Below are the code and all the weights of a small trained network. Each question names an input and a class and asks about switching units off, where a switched-off unit gives its printed mean instead of its output.

import numpy as np


def w(rows, s, z=0):
    codes = np.array(rows[::2]) - 128.0
    scale = np.full(codes.shape[1], s)
    scale[-1] = z or s
    return codes * scale


def norm(h):
    return h / np.sqrt((h * h).mean(-1, keepdims=True) + 1e-5)


def f(y):
    return y / 2 * (1 + np.tanh(0.7978845608 * (y + 0.044715 * y**3)))


def log_softmax(a):
    a = a - a.max(-1, keepdims=True)
    return a - np.log(np.exp(a).sum(-1, keepdims=True))


def net(x, mask):
    res = np.array(x, float).reshape(1, 2) / 4 @ E
    u = 0
    for l in range(4):
        y = f(norm(res) @ A[l][:, :-1].T + A[l][:, -1])
        res = res + np.where(mask[u : u + 7], y, B[l][:, -1]) @ B[l][:, :-1]
        u += 7
    return log_softmax(norm(res)[-1] @ U[:, :-1].T + U[:, -1])


A, B = {}, {}
E = w([
[171,80,133,254],'x0',
[32,132,128,132],'x1',
],0.0076)
A[0] = w([
[122,101,143,37,95],'0.n0',
[184,79,219,59,162],'0.n1',
[226,104,162,254,104],'0.n2',
[91,166,166,107,181],'0.n3',
[202,175,100,155,47],'0.n4',
[161,241,46,188,49],'0.n5',
[135,31,102,121,5],'0.n6',
],0.0057,0.0033)
B[0] = w([
[177,69,24,158,170],'0.n0',
[39,164,80,137,182],'0.n1',
[90,49,131,29,254],'0.n2',
[122,138,65,210,185],'0.n3',
[115,118,216,184,123],'0.n4',
[123,75,188,86,102],'0.n5',
[158,80,200,2,91],'0.n6',
],0.0053,0.0034)
A[1] = w([
[129,173,69,84,39],'1.n0',
[58,194,137,95,8],'1.n1',
[225,154,179,95,150],'1.n2',
[178,108,139,175,166],'1.n3',
[174,144,158,145,2],'1.n4',
[100,180,70,175,25],'1.n5',
[244,141,101,127,48],'1.n6',
],0.011,0.0017)
B[1] = w([
[177,49,82,94,254],'1.n0',
[182,186,113,140,229],'1.n1',
[2,245,195,124,186],'1.n2',
[201,234,136,95,170],'1.n3',
[79,126,100,215,112],'1.n4',
[88,74,234,124,199],'1.n5',
[52,200,191,191,199],'1.n6',
],0.0068,0.0044)
A[2] = w([
[141,99,129,138,6],'2.n0',
[130,154,167,88,99],'2.n1',
[194,99,179,232,73],'2.n2',
[99,111,212,57,181],'2.n3',
[28,209,76,186,188],'2.n4',
[98,61,121,121,110],'2.n5',
[217,66,213,254,148],'2.n6',
],0.0086,0.0024)
B[2] = w([
[139,107,156,122,111],'2.n0',
[140,101,111,165,139],'2.n1',
[173,133,97,113,191],'2.n2',
[73,70,96,187,191],'2.n3',
[237,192,222,224,227],'2.n4',
[93,122,183,124,159],'2.n5',
[150,136,80,2,253],'2.n6',
],0.0079,0.0049)
A[3] = w([
[42,194,35,142,186],'3.n0',
[145,217,250,255,119],'3.n1',
[45,43,157,96,103],'3.n2',
[148,161,165,245,62],'3.n3',
[81,94,157,229,32],'3.n4',
[165,79,73,78,4],'3.n5',
[114,30,50,139,49],'3.n6',
],0.0071,0.0024)
B[3] = w([
[201,65,216,142,159],'3.n0',
[112,255,207,172,254],'3.n1',
[43,149,94,164,155],'3.n2',
[176,233,216,153,175],'3.n3',
[165,125,161,72,147],'3.n4',
[208,190,143,136,167],'3.n5',
[96,168,230,162,154],'3.n6',
],0.006,0.0062)
U = w([
[224,131,76,10,168],'0',
[117,236,227,213,161],'1',
[11,67,140,166,167],'2',
[174,69,54,253,3],'3',
],0.013,0.0062)

Each question gives the input, the list of numbers given to net, and the class t.
The units are the neurons (one row each of A and B). Each row of codes is followed by its name. A weight is (code - 128) times the scale printed after its matrix; where a second scale follows, it is the last column's (A, B and U).
mask holds one flag per neuron, layer by layer. A switched-off neuron (its flag False) gives its mean, the last column of its row in B, instead of its output. The means were averaged over made-up inputs and are rounded, as every weight is.
A unit's drop is (log p(t) with every unit on - log p(t) with that unit switched off) / (log p(t) with every unit on - log p(t) with every unit switched off).
unit that matters most: the unit with the biggest drop
k most important neurons: the k neurons with the biggest drops, biggest first
top k neurons in layer l: the k neurons of layer l with the biggest drops, biggest first
drop of u: that unit's drop, to one decimal
input [-3,-1], class 2: 3 most important neurons	0.n0, 1.n5, 1.n3
input [2,3], class 2: unit that matters most	1.n1
input [-3,-3], class 2: top 3 neurons in layer 0	0.n0, 0.n1, 0.n2
input [-5,-6], class 1: 3 most important neurons	0.n2, 1.n6, 1.n2
input [-7,7], class 0: top 2 neurons in layer 1	1.n6, 1.n2
input [0,0], class 2: 2 most important neurons	1.n5, 2.n3
input [4,2], class 0: 2 most important neurons	1.n2, 0.n1
input [-2,-2], class 2: 2 most important neurons	0.n1, 1.n5
input [2,-3], class 2: 2 most important neurons	0.n2, 2.n4
input [4,4], class 0: top 3 neurons in layer 1	1.n2, 1.n6, 1.n5
input [-5,-7], class 1: 2 most important neurons	1.n6, 0.n2
input [5,5], class 0: drop of 2.n0	0.0
input [-8,4], class 0: drop of 1.n1	0.1
input [0,2], class 2: drop of 1.n5	1.1
input [1,-2], class 2: unit that matters most	0.n2
input [-2,-1], class 2: drop of 1.n5	0.1
input [0,-1], class 2: top 2 neurons in layer 0	0.n2, 0.n3
